How the nodes are linked:
from | va bu ze fe ru li
fj | jb pp hp jl bp zc
lm | tz hq bd qq sn qm
ff | bd lh qq qc jd mn
nl | sm ph zm nq pg jj
lh | sd qc lg zc ld tj
jj | jl ft gd nl hf bp
bd | lc sd qb nr ff rl
pr | tj jd hj ld tm qq
fq | rj lm bg hq nr lc
jh | ld bz pp rz sm tm
sd | qm nr mn sn lh bg
pp | zg jl nj bm bf zq
mb | fm rj pg tz qm ph
tm | pr nh zq jh jl jb
jd | ff ld jb hp nh lg
lg | mn pr sn jd zg hq
rz | nj gd bm lp jz jh
gq | dz rl rj bg qb lb
dl | ds qb qm mn hq rj
mn | rl tj lm ff lg dl
ld | lh hp zg nj jh pr
hp | qc nj tm gm bz jd
dz | ft pg mt ql gq zm
qb | gq mn fq tj qq tz
bz | hp rz jl gd hm nh
hf | jj dz fm pg ds lp
bg | ql bd dl sd tj gq
qq | qb lg nr pr jb lm
nj | zc gm nh bp rz ld
nr | fq sn tj hj qc bd
bp | fj bf bz jj lp nj
fm | gd mt nl lb mb hm
qc | nr zc pr zq hp ff
lc | nq qm gq fq bd pg
gd | gm lp sm zm fm bz
bf | pp jj rz ft zm gm
mt | lp lb ph ds rj jz
jb | qq zg qc tm fj sn
pg | nl ql lb lc rl hf
zq | hj fj ld pp gm qc
zm | bf hf jz dz lb gd
ph | hm nq hf mb ql ft
sn | lm hj ff jb zc sd
jz | rz fm ft mt nq sm
zc | sn zq jd fj nj lh
hm | bz jz jj fm ph bm
sm | jh hm bf jz nl jl
rl | pg bg tz bd mn ds
ql | ph lc ds qm bg dz
qm | mb fq rl lm sd ql
jl | tm bm gm sm jj fj
ds | hf gq mb rl dl mt
gm | zq bp jh bf gd hp
hj | hq jb lh zg zq nr
ft | bm nl lp ph dz bf
zg | lg tm zc nh pp hj
hq | dl qq sd lg hj fq
lb | zm ds nq gq tz fm
bm | nh sm bp hm ft pp
tj | bg ff hq lh pr qb
tz | lb dl lc qb lm mb
lp | bp zm hm hf mt rz
nq | jz mb dz rj lc nl
rj | mt tz ql dl fq nq
nh | jd jh fj bz bm zg

The rows follow the links: the fewer symbols apart two nodes are, the more alike their rows tend to be.

Each row is also shifted at random along 5 hidden directions that mean nothing.

Some nodes, each with a row of numbers:
ff
[ -32,   28,   28,   74,  -24,  -27,  -33,   32,  -26,   10,   18,    3,   34,    4,   38,   34,  -35,   35,   31,  -12,   46,    6,    7,  -35,  -34,   26,   20,    6,  -37,   15,  -31,   32,  -20,   24,  -44,   23,  -33,   -8,  -30,   61,  -74]
lh
[-128,  -12,   34,    8,  -25,  -19,  -14,   28,  -24,    5,    9,    7,   39,    7,   28,   25,   -5,   38,   -8,  -27,   67,   17,   59,  -57,  -39,   24,    8,    1,  -21,    4,  -50,   24,  -22,   27,  -13,   22,  -34,  -29,  -39,   36,  -62]
mt
[  48,   18,  -39,   30,   27,   32,   -6,   -3,   38,    4,   83,   -4,  -44,   38,  -29,  -16,   -5,  -46,   54,   23,  -44,  -41,  -27,   39,   45,  -35,  -19,    3,  -21,    6,   56,   -1,   -9,  -35,  -25,   -3,   22,   34,    7,  -18,   32]
tz
[  33,   21,  -40,  -25,   15,  -12,   -8,   -8,  -19,  -18,  -25,  -28,   32,   30,    0,  -13,  -30,    9,   40,   25,   -1,   84,  -20,  -31,   12,  -33,  -17,    8,  -35,  -12,   20,   53,  -37,    4,  -61,   16,   32,   -9,  -38,   10,    3]
pg
[  20,   48,  -25,   15,   40,  -12,    0,  -50,  -11,  -59, -103,   -1,   62,  -44,  -32,  -34,    1,  -16,  -22,    9,    9,   22,  -43,   17,   10,  -36,  -13,    0,  -27,  -12,   22,  -20,   -4,  -19,  -21,    9,   48,   20,   16,  -18,   31]
qc
[  97,    2,   19,  -11,  -34,  -13,    3,   39,    6,   41,   56,  -14,  -41,   20,   46,   35,  -37,   26,   27,    0,  -22,   -5,  -14,  -12,  -14,   41,   26,    8,   32,   -2,  -16,   41,    7,   31,    3,    1,  -31,  -22,  -25,   13,   12]
pr
[   2,   16,   36,  -48,   -7,  -27,   26,    1,   25,  -14,   13,  -17,   14,  -34,   21,   -4,   -6,   26,  -64,  -36,   45,  -63,   24,  -15,  -30,   37,   22,    0,   22,  -27,  -43,    1,    9,   30,   20,   25,  -27,  -31,  -17,  -46,   76]
bp
[ -99,   29,   -4,  -24,   -2,   24,   14,   27,   30,    6,   17,   33,   15,  -28,    4,    3,   53,   -3,   20,   -2,    9,  -20,  -28,   16,    6,    3,   13,    8,   24,  -12,   -2,   -2,   14,  -18,   47,  -22,   -7,   35,  -26,  -27,   78]
jz
[ -48,  -33,  -29,   25,    1,   35,  -18,    7,  -10,   19,    8,   27,  -25,   35,  -23,    3,   29,  -26,   50,   28,  -40,   46,   -1,   16,   29,  -30,  -19,   -3,   -7,   27,   36,  -11,   -1,  -28,    3,  -34,   14,   30,   18,   30,  -67]
nr
[  63,  -21,   17,   -3,  -19,  -24,   -9,    4,  -26,    8,    2,  -26,  -12,   20,   23,   16,  -45,   23,   -9,   -5,    8,   25,   26,  -35,  -21,   19,    4,   -2,   -4,    1,  -24,   24,  -13,   33,  -29,   19,  -16,  -39,   -6,   26,  -56]
zm
[ -74,   49,  -13,   54,   32,   14,   -4,  -30,   17,  -44,  -54,   33,   51,  -63,  -36,  -24,   39,  -29,  -21,   -5,   12,  -51,  -33,   46,   14,  -22,    0,    0,  -21,   -1,   21,  -53,   17,  -40,   14,   -6,   27,   48,   24,  -25,   38]
sn
[  79,   10,   31,   18,   -8,  -26,   -1,    5,   10,    9,   43,  -21,  -19,   -6,   26,   13,  -42,   16,  -24,  -23,   12,  -62,   13,   -8,  -19,   36,   17,   -1,    6,   -3,  -26,    8,    4,   30,  -14,   26,  -30,  -29,   -4,   -4,    9]
qq
[  68,   30,    7,  -20,  -19,  -35,    0,   19,  -20,    3,  -13,  -22,   19,    7,   45,   17,  -45,   45,   22,    4,   12,   54,  -27,  -41,  -21,   23,   16,   12,    3,  -13,  -20,   57,  -15,   42,  -32,   17,   -3,  -24,  -44,   24,    1]
ld
[ -27,  -16,   34,  -24,  -26,  -13,   15,   17,   -3,   12,  -17,    9,    0,  -31,   24,   21,    8,   25,  -36,  -19,   21,  -16,   14,   -7,  -29,   38,   24,    1,   35,   -3,  -36,  -10,   22,   21,   43,   -3,  -29,  -19,    1,   -2,    8]
gq
[  51,  -18,  -40,  -56,   14,   -6,   -1,  -26,  -33,  -18,  -61,  -35,   18,   39,  -16,  -20,  -22,    0,   20,   33,  -18,  112,   -4,  -32,   16,  -40,  -30,   -4,  -18,  -10,   24,   38,  -30,    1,  -48,    5,   44,  -14,  -14,   10,  -24]
nq
[  -4,   -5,  -38,   -6,   22,    9,   -7,  -19,  -20,  -20,  -52,    0,   18,   13,  -31,  -23,    8,  -18,   18,   24,  -17,   64,  -14,    5,   22,  -44,  -23,    0,  -18,    1,   32,    2,  -15,  -21,  -20,   -9,   41,   15,    5,    8,  -22]
bm
[  52,  -43,   -2,  -34,   -8,   19,   21,   -5,    2,   20,  -23,   15,  -53,  -15,  -10,    2,   32,  -15,  -16,   12,  -58,    0,  -21,   38,   12,    9,    4,   -5,   57,   10,   14,  -42,   41,   -8,   65,  -42,    4,    9,   45,  -12,   12]
bd
[  76,   28,   16,   34,   14,  -40,  -10,  -44,  -19,  -44,  -70,  -22,   39,  -37,   -4,  -19,  -44,    7,  -60,  -19,   35,  -18,    1,   -4,  -23,    4,    3,   -9,  -22,   -5,  -18,  -18,   -4,   20,  -36,   35,   10,  -22,   21,    2,  -16]
lp
[ -67,  -19,  -21,  -21,   10,   31,   10,   -3,   16,    2,    4,   17,  -14,    5,  -33,  -15,   44,  -26,    5,    9,  -18,   -3,    7,   23,   25,  -27,  -15,   -5,    4,    3,   24,  -21,    7,  -33,   33,  -27,   11,   26,   14,  -21,   18]
jd
[  -1,  -25,   51,   73,  -34,  -14,  -18,   14,  -24,   25,    8,   21,  -16,  -14,   31,   38,  -11,   21,  -16,  -25,   15,  -40,   29,   -1,  -39,   49,   30,   -5,   12,   30,  -39,  -28,   21,   26,   15,    3,  -43,  -19,   27,   55,  -93]
bg
[   3,   29,    3,    8,   28,  -28,   -6,  -45,  -12,  -58,  -65,  -21,   68,  -33,  -13,  -31,  -24,    4,  -58,  -17,   59,   -8,   20,  -22,  -17,  -12,   -8,   -9,  -40,  -13,  -14,   -9,  -17,    6,  -44,   44,   19,  -18,    2,  -16,    8]
jj
[  83,   10,  -17,   71,   -8,   15,  -16,    1,  -12,   15,  -35,   38,  -30,  -25,   -8,   13,   15,  -24,   44,   27,  -72,    2,  -77,   62,   17,   -1,   14,   -1,   21,   26,   35,  -37,   39,  -20,   26,  -42,   14,   40,   49,   37,  -37]
nl
[ -52,   28,  -53,  -44,   19,   24,    8,   16,   13,   -5,   -2,    8,   18,   20,  -13,  -11,   35,  -13,   69,   33,  -23,   67,  -47,    6,   35,  -45,  -14,   16,   -7,  -13,   40,   43,  -17,  -29,   -3,  -23,   34,   41,  -44,  -12,   60]

Start here and follow the symbols in turn, left to right. Where do you end up?
Answer with the node's name.
[   2,   21,  -15,    8,   18,  -14,  -10,  -14,  -13,  -22,  -11,  -23,   32,   19,  -10,  -14,  -30,    0,    9,    1,   29,   30,    8,  -30,    4,  -23,  -19,    0,  -44,   -7,    7,   30,  -35,    0,  -60,   31,   19,   -9,  -21,    7,  -15]
ru ru ru li ru -> tm
[ 114,   66,    6,   54,   19,  -34,   -9,  -25,    7,  -37,  -20,  -28,   31,  -32,    9,  -13,  -54,    7,  -20,   -6,   19,  -45,  -37,    8,  -10,    6,    8,    5,  -29,  -14,    0,    4,   -7,   18,  -56,   41,   13,   -9,    1,  -13,   27]
ze li ru -> bd
[ -22,    1,  -10,  -29,   24,   21,   22,  -29,   21,  -22,  -41,   17,    0,  -39,  -34,  -28,   45,  -27,  -44,   -4,  -13,  -33,  -14,   46,   15,  -15,   -4,   -2,   20,   -4,   20,  -51,   27,  -27,   48,  -19,   19,   25,   35,  -46,   64]
va fe va -> gm
[  62,    1,   -7, -103,  -32,    3,   37,   45,   10,   39,   18,  -11,  -37,   11,   46,   27,    7,   35,   34,   17,  -39,   54,  -50,  -12,   -1,   26,   27,   19,   71,  -25,   -7,   56,   18,   24,   48,  -31,  -12,   -5,  -40,  -17,   88]
va va ze li ze -> fq
[ -91,  -24,   18,  -20,   13,  -15,   -7,  -22,  -10,  -21,    8,  -31,   33,   17,  -11,  -18,  -18,    7,  -52,  -29,   73,  -10,   91,  -52,  -21,  -10,  -21,  -11,  -46,   -6,  -30,    7,  -38,    8,  -39,   46,  -14,  -42,  -13,   -8,  -31]
va va fe ru -> qb
[ -42,  -20,   29,   -5,    6,  -23,   -3,  -25,   -7,  -22,   -5,  -25,   27,    5,   -3,  -14,  -25,   11,  -66,  -33,   61,  -21,   79,  -41,  -25,    5,  -13,   -9,  -30,   -6,  -31,   -6,  -21,   20,  -28,   43,  -13,  -43,    0,  -10,  -30]
ru bu li -> ff
[   7,   77,   20,   53,   -2,  -37,  -15,   14,    2,  -25,    7,   -5,   56,  -23,   35,   14,  -37,   32,   11,  -11,   52,  -29,  -27,  -22,  -24,   20,   23,   16,  -34,  -16,  -22,   36,  -20,   22,  -50,   39,   -9,   -7,  -48,    7,   25]
fe li bu ru -> jd
[  84,   11,  -36,  -34,   29,   -7,    5,  -34,   -2,  -31,  -41,  -36,   12,   12,  -25,  -34,  -24,  -12,   -7,   17,  -15,   37,  -21,    0,   20,  -37,  -19,    1,  -17,  -18,   26,   13,  -15,   -4,  -40,   11,   41,   -5,    1,  -23,   30]
ze fe fe -> lm
[  76,  -11,    1,  -88,  -41,  -11,   26,   34,  -17,   34,  -36,   -2,  -21,   -3,   45,   31,    1,   41,   22,   16,  -38,   78,  -53,  -11,  -12,   32,   26,   16,   69,  -17,  -13,   37,   28,   33,   50,  -33,  -10,  -15,  -27,    9,   35]
fe bu fe ze bu -> hm
[ -24,   -7,   -9,  -11,  -38,   21,   -1,   68,   -8,   53,   40,   30,  -33,   29,   39,   44,   25,   18,   89,   28,  -43,   58,  -41,   -5,    5,   16,   20,   18,   37,   10,    8,   41,   12,    1,   32,  -44,  -21,   19,  -37,   41,  -17]
fe li bu fe -> gd
[  34,  -12,    9,   35,  -30,    7,   -6,   23,  -20,   31,  -35,   36,  -27,  -22,   14,   32,   21,    6,   31,   14,  -49,   16,  -48,   34,   -7,   20,   26,    5,   44,   23,    3,  -26,   39,    0,   45,  -41,   -9,   24,   30,   47,  -42]
fe li ru va ru -> jj
[  68,   -8,   34,   25,  -18,  -22,   -6,   15,    3,   20,   57,  -17,  -31,   12,   34,   23,  -40,   19,   -5,  -15,    5,  -41,   21,  -14,  -19,   38,   18,   -4,    4,    7,  -26,   10,    0,   29,  -15,   19,  -33,  -29,   -3,   14,  -24]
bu li li bu li -> fq
[ -15,    3,  -48,  -55,   33,   22,    9,  -14,   22,  -16,   17,  -24,    3,   41,  -30,  -32,   10,  -23,   25,   22,  -13,   36,    3,   -9,   38,  -49,  -32,   -1,  -23,  -16,   40,   26,  -28,  -25,  -27,    3,   35,   14,  -19,  -34,   50]
fe ru fe -> tj
[  17,   24,    9,  -64,  -23,   -8,   20,   49,   25,   29,   61,  -11,  -15,   12,   50,   28,   -7,   38,   32,    1,    1,    0,  -24,  -25,   -5,   29,   27,   16,   37,  -27,  -22,   59,    2,   24,   17,   -1,  -25,   -9,  -64,  -19,   83]
va ze ze -> qq
[   3,   17,  -40,  -59,   37,    6,   12,  -27,   27,  -28,    6,  -30,   14,   19,  -29,  -43,    3,  -24,    4,   16,   -1,   18,   -6,   -5,   34,  -47,  -29,    0,  -20,  -26,   33,   21,  -30,  -21,  -31,   11,   36,    5,  -23,  -53,   79]
bu ru fe -> hq
